(in the rows, 128 means zero)
Each row of numbers stands for one node and depends on some of the facts below. Use the named rows to name the rest.

How the nodes are related:
J101 τ:J885 ω:J587 J225 J300 J34 ψ:b
J110 τ:J673 ψ:a
J112 τ:J739 π:J222 ψ:a
J123 τ:J249 ψ:a
J124 τ:J610
J140 τ:J337 ω:J673 J930 ψ:b
J146 τ:J236 π:J227 J803 ψ:b
J149 τ:J813 θ:J522 π:J445 ψ:a
J152 τ:J19 π:J346 ψ:a
J165 τ:J391 π:J594 ψ:a
J166 τ:J827 ω:J37 J222 J814 π:J225 ψ:a
J171 τ:J389 ω:J149 ψ:a
J186 τ:J973 π:J635 J888 ψ:a
J191 τ:J534 θ:J573 ψ:b
J199 τ:J676 ω:J813
J200 τ:J124 θ:J5 π:J941 J930 ψ:b
J205 τ:J990 ψ:a
J210 τ:J5
J214 τ:J813 ω:J973 J834 ψ:b
J216 τ:J391 π:J428 ψ:a
J222 τ:J739 ψ:a
J223 τ:J236 ω:J950 J19 J805 ψ:a
J225 τ:J827 ψ:a
J227 τ:J236 ψ:a
J234 τ:J666 θ:J124 J940 J767 ψ:a
J241 τ:J813 θ:J885 ω:J306 π:J149 ψ:a
J242 τ:J268 θ:J667 ω:J864 J420 π:J270 ψ:a
J249 τ:J5 ω:J614
J253 τ:J466 ψ:b
J268 τ:J464
J270 τ:J268 ψ:a
J273 τ:J926 ω:J794 J961 J667 J560 ψ:a
J276 τ:J885 ω:J573 J885 ψ:b
J280 τ:J610 θ:J484 J563 J360 ψ:a
J298 τ:J885 θ:J80 π:J310 ψ:a
J300 τ:J973 π:J186 ψ:b
J306 τ:J885 θ:J360 ψ:a
J310 τ:J885 π:J875 ψ:b
J314 τ:J950 ψ:a
J323 τ:J713 θ:J276 J665 π:J906 ψ:a
J329 τ:J813 π:J660 ψ:b
J331 τ:J666 θ:J360 J270 ω:J573 J813 ψ:b
J337 τ:J236 ω:J253
J34 τ:J389 θ:J391 J739 ψ:a
J346 τ:J19 θ:J205 J55 ψ:a
J360 τ:J885 ψ:a
J366 τ:J466 π:J408 ψ:b
J367 τ:J926 θ:J888 ω:J408 J534 ψ:a
J37 τ:J518 ψ:a
J376 τ:J739 π:J689 J112 ψ:a
J38 τ:J735 ψ:a
J381 τ:J268 ω:J165 π:J80 J422 ψ:a
J389 θ:J866 J977 J123 J739 J813
J391 τ:J676 ω:J973 J149
J400 τ:J249 ψ:a
J408 τ:J466 θ:J152 J648 J823 J877 ψ:a
J413 τ:J391 θ:J598 J715 ψ:a
J418 τ:J673 θ:J676 J477 J665 ω:J55 ψ:a
J420 τ:J391 θ:J813 ψ:a
J422 τ:J268 θ:J225 J722 J222 ω:J329 π:J864 ψ:b
J428 τ:J391 π:J420 ψ:b
J430 τ:J5 θ:J748 J63 ω:J956 J813 ψ:a
J436 τ:J907 ψ:b
J441 τ:J236 θ:J701 J464 ψ:b
J445 τ:J813 ψ:b
J459 τ:J945 ψ:a
J466 θ:J227
J470 τ:J885 π:J306 ψ:a
J477 τ:J124 π:J930 ψ:a
J479 τ:J389 θ:J940 J171 J146 ψ:a
J484 τ:J466 π:J253 J366 ψ:a
J5 ω:J738 J323 J360
J518 τ:J389
J534 τ:J466
J541 τ:J885 θ:J635 J648 J885 ψ:a
J55 τ:J676 ψ:a
J560 τ:J464 ψ:a
J563 τ:J950 ω:J667 J518 J813 ψ:a
J573 τ:J926 π:J665 ψ:b
J575 τ:J199 ψ:a
J587 τ:J713 π:J906 J323 ψ:a
J594 τ:J391 θ:J563 π:J165 ψ:a
J598 τ:J124 ψ:a
J601 τ:J676 ψ:b
J614 τ:J268 π:J80 J381 J753 ψ:a
J624 τ:J210 ω:J875 π:J857 ψ:a
J627 τ:J676 θ:J967 J101 ω:J594 J522 π:J805 ψ:b
J63 τ:J973 π:J186 J300 ψ:a
J632 τ:J885 ω:J857 J648 π:J298 ψ:b
J635 τ:J973 ω:J877 J268 J366 π:J300 J63 ψ:a
J638 τ:J715 π:J667 ψ:a
J648 τ:J466 ψ:a
J651 τ:J713 ω:J735 ψ:b
J652 τ:J950 θ:J310 ψ:b
J660 τ:J813 θ:J735 J651 ω:J823 J216 J945 ψ:b
J665 τ:J926 ω:J413 ψ:a
J666 τ:J973
J667 τ:J715 π:J638 ψ:b
J672 τ:J673 θ:J601 J216 ψ:a
J673 τ:J19 θ:J648 J310
J684 τ:J676 ω:J866 J470 π:J884 J627 ψ:b
J689 τ:J739 θ:J518 J236 ψ:b
J701 τ:J466 ψ:a
J713 τ:J610
J715 τ:J885 ω:J920 J541 J37 J149 J864
J722 τ:J739 π:J9 ψ:b
J728 τ:J518 θ:J165 J276 J376 π:J37 ψ:a
J729 τ:J466 θ:J751 J651 J667 J366 ω:J400 J930 π:J484 ψ:a
J738 τ:J391 π:J594 ψ:a
J739 ω:J648 J37 J973 J950
J744 τ:J907 ω:J594 J9 J436 π:J436 ψ:a
J748 τ:J249 ψ:a
J751 τ:J5 ω:J652 ψ:b
J753 τ:J268 ω:J794 J477 π:J270 ψ:b
J756 τ:J124 θ:J648 π:J477 ψ:a
J767 τ:J466 ω:J814 ψ:a
J780 τ:J926
J794 τ:J827 θ:J563 ψ:a
J80 τ:J268 ψ:b
J803 τ:J236 ψ:a
J805 τ:J676 ψ:a
J811 τ:J780 ω:J37 J19 ψ:a
J812 τ:J676 ω:J518 J236 ψ:b
J813 τ:J5
J814 τ:J236 π:J914 ψ:a
J823 τ:J827 π:J984 ψ:b
J827 τ:J735 θ:J314 J80 J470 J940 J812 J739 J101 ω:J945 J666
J834 τ:J337 ψ:a
J857 τ:J210 π:J624 ψ:a
J864 τ:J268 π:J381 J270 ψ:a
J866 τ:J813 π:J329 ψ:a
J875 τ:J885 θ:J253 J956 π:J298 ψ:b
J877 τ:J739 π:J9 ψ:b
J883 τ:J249 θ:J38 J667 ω:J459 J594 ψ:b
J884 τ:J676 θ:J522 J753 J977 J376 π:J684 ψ:a
J888 τ:J973 ω:J38 J877 J522 π:J63 ψ:a
J9 τ:J739 ψ:a
J906 τ:J713 θ:J857 J767 J101 J249 ω:J152 J112 ψ:a
J907 τ:J945
J914 τ:J236 θ:J436 ω:J63 J638 J945 J864 π:J441 ψ:a
J920 τ:J199 ψ:b
J926 θ:J80
J930 τ:J124 θ:J459 J205 ψ:a
J940 τ:J249 ω:J436 J222 J464 π:J946 ψ:b
J941 τ:J124 θ:J270 ψ:a
J945 τ:J676
J946 τ:J249 ω:J598 J713 ψ:a
J950 τ:J735
J954 τ:J249 ω:J38 J205 J756 ψ:a
J956 τ:J673 π:J418 ψ:a
J961 τ:J813 θ:J920 J522 J436 ψ:a
J967 τ:J945 ψ:a
J973 θ:J857 J684 J575 J560 J360
J977 τ:J249 ψ:a
J984 τ:J827 θ:J748 J19 π:J166 ψ:a
J990 τ:J739 θ:J598 J945
J992 τ:J236 θ:J470 ψ:a

Known rows:
[158  98 127 156  97 141  96 161 147 134 135 146 114 127  99  91 117 107
 146 125 101 113 128 110 118 117 111 116  81 119 128 145 135] : J408
[169  89 111 123 210 140  93 139 133 115 137 129 111  87  90 119 151  69
 140 153  65 116  81 145 129 113 141 106 136 125 121 160 116] : J651
[157  92 132 159 106 138  99 146 152 124 131 157 111 120  87  95 122 102
 147 138  92 118 130 103 126 118  90 109  82 126 129 153 142] : J222
[154 101 103 140  79 168 105 153 151 145 138 165 163 111 126  96 150 121
 144 179  79 116 136 115 128 112  88 117  99 126 131 154 153] : J464
[170  95  98 140 184 121  70 161 131 118 122  94 110 109 113 108 103  81
 120 115 100 111  72 135  75 122 104 103 126 126 134 148 121] : J729
[164 108 130 138 114 142 114 152 136 122 158 171 147 113  92 103 159  88
 151 146  74 110 127 114 164 105 124 115  80 128 125 146 139] : J436
[173  79 101 146 165 127  77 140 144 117 122 116  80  97  98 116 126  83
 139 134  95 113  89 126  92 128 115 106 150 124 124 160 120] : J954
[157  94  88 136 190 111  70  71 138 110 122 142  97 111 102  95 123  87
 129 139 103 127  76 137 111 117 111  91 142 111 129 170 124] : J635
[160  78 108 150 159 123  84 137 141 117 124 147 117 115 100 102 132  91
 134 133  94 120 106 119  99 114  93 103 111 135 127 149 142] : J376
[162  99  97 131 110 171  94 154 145 140 128 131 144 101 135 112 153 112
 138 171  88 116 111 131 114 117 118 114 127 119 131 166 140] : J389
[155  78 124 157 104 147 100 145 152 131 132 177 106 126  96  94 152 112
 156 136 101 123 144 102 123 110 131 116  88 124 115 156 142] : J34
[172  84 110 118 204 134  88 145 123 113 133 132 130  97 102 121 151  47
 130 138  74 119  80 151 107 100 139 101 126 132 122 151 129] : J632
[165 100 120 130 165 148 101 156 134 122 147 156 125 102  93 111 148  79
 143 138  67 119 106 128 140 106 119 110 109 132 126 155 121] : J80
[175  97 107 118 192 146  88 159 128 117 141 121 107  93 101 121 151  73
 135 140  76 113  81 145 118 108 156 107 134 123 122 160 109] : J331
[153 100 111 144  88 159 111 147 148 150 137 154 171 109 126  95 124 107
 145 183  81 111 128 129 134 126  89 122  97 109 136 148 160] : J518
[155 104 113 140  75 173 104 154 149 148 134 160 160 115 128  97 145 113
 144 173  84 120 134 123 131 115  98 117  91 119 133 160 151] : J268
[166  97 123 129 166 137 104 155 131 133 145 143 127 103  99 106 129  72
 146 139  75 112 100 145 133 113 152 119 104 111 121 146 122] : J689
[162  86 109 148 145 137  84 155 145 126 128 128  91 112  98 103 133 105
 142 131  99 115 109 113 102 117 127 109 115 125 122 157 126] : J234
[157  98  97 141 147 117  78  91 139 117 129 168 109 124 105  89 124  99
 133 132 106 130 101 124 116 111 112  99 117 113 129 162 129] : J186
[167  82 100 143 190 134  74 146 144 118 121 104  83  98  95 111 131  96
 138 139  93 116  83 125  96 123 124 102 140 127 123 164 121] : J223

Rows to name:
No name comes twice in this set of rows, the named rows included.
[177  85 110 122 187 127  88 132 126 111 138 155 126  93 102 127 152  41
 133 138  72 119  83 147 114 105 120 105 146 132 127 153 126] : J940
[152 103 123 128 116 131 110  80 133 124 153 241 149 131 101  88 164  77
 148 144  88 137 133 131 163  88 142 107  88 107 122 158 136] : J300
[164 115 132 154  88 145  93 174 144 129 135 126 121 129 100  89 101 100
 135 116 100 111 121 107 117 122  96 112  72 120 139 145 128] : J930
[154  97 111 143  84 168 109 145 151 147 132 160 164 109 125 100 144 112
 145 180  81 118 134 125 134 118  94 118 100 117 133 161 157] : J735
[163 125 112 137  59 170 102 174 143 150 139 134 173 117 137  96 116 110
 134 157  90 107 121 123 125 123  89 122  89 112 145 153 142] : J673
[165  72  96 140 199 128  71 144 134 116 116 118  99 108 108 113 138  84
 131 128 101 122  85 131  77 114 126 102 137 131 121 159 129] : J914
[168  83 116 154 135 125  89 135 148 123 128 141  97 106  93 108 115  86
 145 136  93 112 107 119 109 128  98 110 123 122 128 152 133] : J748
[186 125  95 140 139 119  70 176 135 117 134  74  99 101 110 106  72  84
 117 110  94  94  64 123  83 135  73 107 135 129 149 141 101] : J946
[158  94 120 159 104 137  96 162 146 127 140 149 117 125  98  98 148 114
 151 132 108 109 130 100 127 119 125 116  88 124 123 148 144] : J420
[164  89 108 124 178 131 101 157 126 130 146 166 146 112 114 103 143  70
 139 136  76 118 104 144 113  96 145 115 108 124 116 135 130] : J200
[144  82 126 167 162 140  81 172 134 131 135 198 129 135 112 109 129 112
 143 107  97 150 128 114 126 124  67 119 105 136 134 146 143] : J864
[165  98  85 130 158 157  86 147 138 128 127  93 138  86 128 126 162 105
 131 181  90 106  81 139 120 126 121 109 155 121 136 173 142] : J199
[170  92  97 140 177 136  72 161 141 121 122  98  87 103 103 107 122 101
 131 127  96 112  82 123  88 122 119 104 132 127 126 159 115] : J906
[173  98 109 121 197 139  88 146 132 115 140 126 106  89  92 119 144  70
 136 147  66 113  79 138 125 110 129 104 133 131 126 160 113] : J276
[172  80 106 144 172 129  77 146 141 120 120 105  77  97 101 117 120  84
 138 131  99 113  81 134  91 129 128 108 149 117 127 160 117] : J430

The same nodes again, as new rows of numbers:
Some nodes and their rows:
[131 116 125 146 152 142 124  74 130 145 158  97 142 187 166 118 184 105
 159 121 140  94 114 138 109 156 101 100 110 128  94] : J166
[175 105 159 153 184 142 144  57 113 132 142 118 155 117 164 107 178 146
 110  92 144 114 101 164  98 124 124 104 101 128 132] : J124
[150 123 161 151 174 143 145  64 115 151 137 115 163 166 151 103 165 127
 136  96 135 125 123 171 148 142 137 106 124 114 110] : J941
[138  87 181 130 179 167 138  54  87 116 150 124 172 135 139 102 162 113
 121 118 164  77  88 173 111 145 142 106  77 106 109] : J200
[145 134 130 145 203 172 126  76 117 120 135  85 155 197 166  98 200 108
 147  92 157 105 100 157 129 160 112 106 120 104 110] : J541
[137 110 173 139 173 139 152  61 105 123 127 106 177 161 160 102 169 115
 128 108 156 106 113 159 142 150 126  74 104 118 118] : J728
[141 114 176 145 171 135 139  57 102 123 122 106 185 159 170 110 162 109
 129 114 157 106 103 153 126 157 133  73  99 118 114] : J376
[155 108 117 152 160 141 122  69 136 139 170 106 118 140 176 124 199 129
 143 107 140  89  97 138  58 136  75 112  97 139 117] : J739
[183 122 134 150 227 185 124  72 114 112 143  95 145 159 165  85 223 129
 124  72 159 110  89 169  86 131 106 117 112 106 139] : J973
[159 102 119 150 166 143 123  89 133 130 178 102 124 140 177 120 203 122
 133 101 134 105  84 139  73 140  92 111  99 132 122] : J391
[140 114 171 147 172 132 157  86 109 132 142 110 170 161 154 112 171 119
 128 102 139 124 107 156 148 152 130  96 122 113 124] : J884
[132 142 167 144 174 147 136  29 111 140 105 120 167 157 165 101 161 149
 131 122 158 108 115 151 138 146 119  89 117 116 116] : J977
[147 134 158 149 174 142 140  65 117 149 132 112 160 159 156 113 159 139
 131  99 133 121 119 170 153 144 136 108 124 115 109] : J227
[136 109 163 132 179 166 146  65 100 136 154 128 149 131 131 111 162 144
 120 105 143  91 107 178 136 138 137 140 106 105 115] : J441
[145 121 162 147 174 139 141  60 107 136 128 109 167 159 162 108 162 125
 132 102 145 115 115 166 144 149 137  90 116 116 112] : J701
[149 112 179 144 191 150 140  56  89 114 117 102 194 163 168  96 168 109
 124 103 164 109 102 169 136 152 144  68 100 110 116] : J587
[150 124 175 144 192 150 152  63 104 129 121 105 180 164 154 100 169 125
 125  96 154 122 114 167 154 151 135  91 118 109 124] : J323
[126  93 158 135 141 134 137  60  97 146 164 136 146 123 143 121 147 142
 129 123 137  76 107 173 106 143 130 125  89 130 105] : J101
[142 126 164 148 170 133 143  63 102 136 129 114 172 163 167 104 161 133
 132 103 150 116 111 172 135 155 128  93 118 121 116] : J314
[150 123 175 137 197 182 138  61 100 142 145 128 162 134 133 117 159 139
 117  97 138 104  94 183 140 143 150 155 110  95 115] : J366

Which node is each row?
No name comes twice in this set of rows, the named rows included.
[149 132 169 138 195 181 138  64 106 152 149 129 151 135 126 117 159 149
 119  93 137 109  99 186 145 140 148 165 119  97 118] : J253
[138 123 156 144 160 135 158  68 123 151 137 117 154 157 151 112 163 132
 134 107 134 112 129 158 151 143 125 103 124 124 109] : J418
[164 113 150 152 173 146 137  24 122 140 129 136 141 117 160 101 177 163
 116 117 149 100 121 156  87 111 114  96  97 129 124] : J249
[155 128 163 152 187 144 132  59  96 133 124 109 179 162 167  98 161 131
 129  93 149 124 107 180 141 147 151  93 117 110 116] : J360
[126 124 154 144 147 133 143  30 121 149 120 132 151 159 153 103 157 146
 139 139 145  92 135 144 130 136 120  80 110 125 100] : J954
[144 102 191 126 192 168 142  51  71 117 133 122 182 120 144 102 152 137
 105 101 164  90  88 190 137 146 164 113  89  98 120] : J573
[150 126 151 143 206 170 120  69 101 112 124  87 174 190 171  94 191 106
 141  92 168 106  91 162 122 165 123  90 109 104 113] : J814
[129  84 169 131 145 140 156  54  88 142 160 146 154 117 127 108 145 142
 118 123 135  78 120 182 131 131 148 114  94 119 106] : J331
[130  97 158 131 152 148 144  60 100 136 160 131 143 125 135 119 153 133
 122 123 138  77 106 168 122 139 136 121  91 118 103] : J140
[150 118 174 150 186 142 137  59  93 124 119 108 187 165 169  99 161 124
 127  99 159 115 100 174 136 156 138  80 109 113 120] : J470
[172 102 151 149 173 138 150  58 121 131 143 121 141 112 157 115 175 137
 111 101 138 104 112 155  98 116 123  95  98 128 127] : J337
[177 116 153 147 191 156 145  31 122 134 119 121 144 115 155 107 174 147
 113  97 158  93 122 161 100 113 119 100  97 127 130] : J210
[145 138 136 151 194 162 125  94 116 134 150  92 155 186 164 109 191 120
 139  85 133 127  96 162 143 161 122 124 136 102 116] : J805

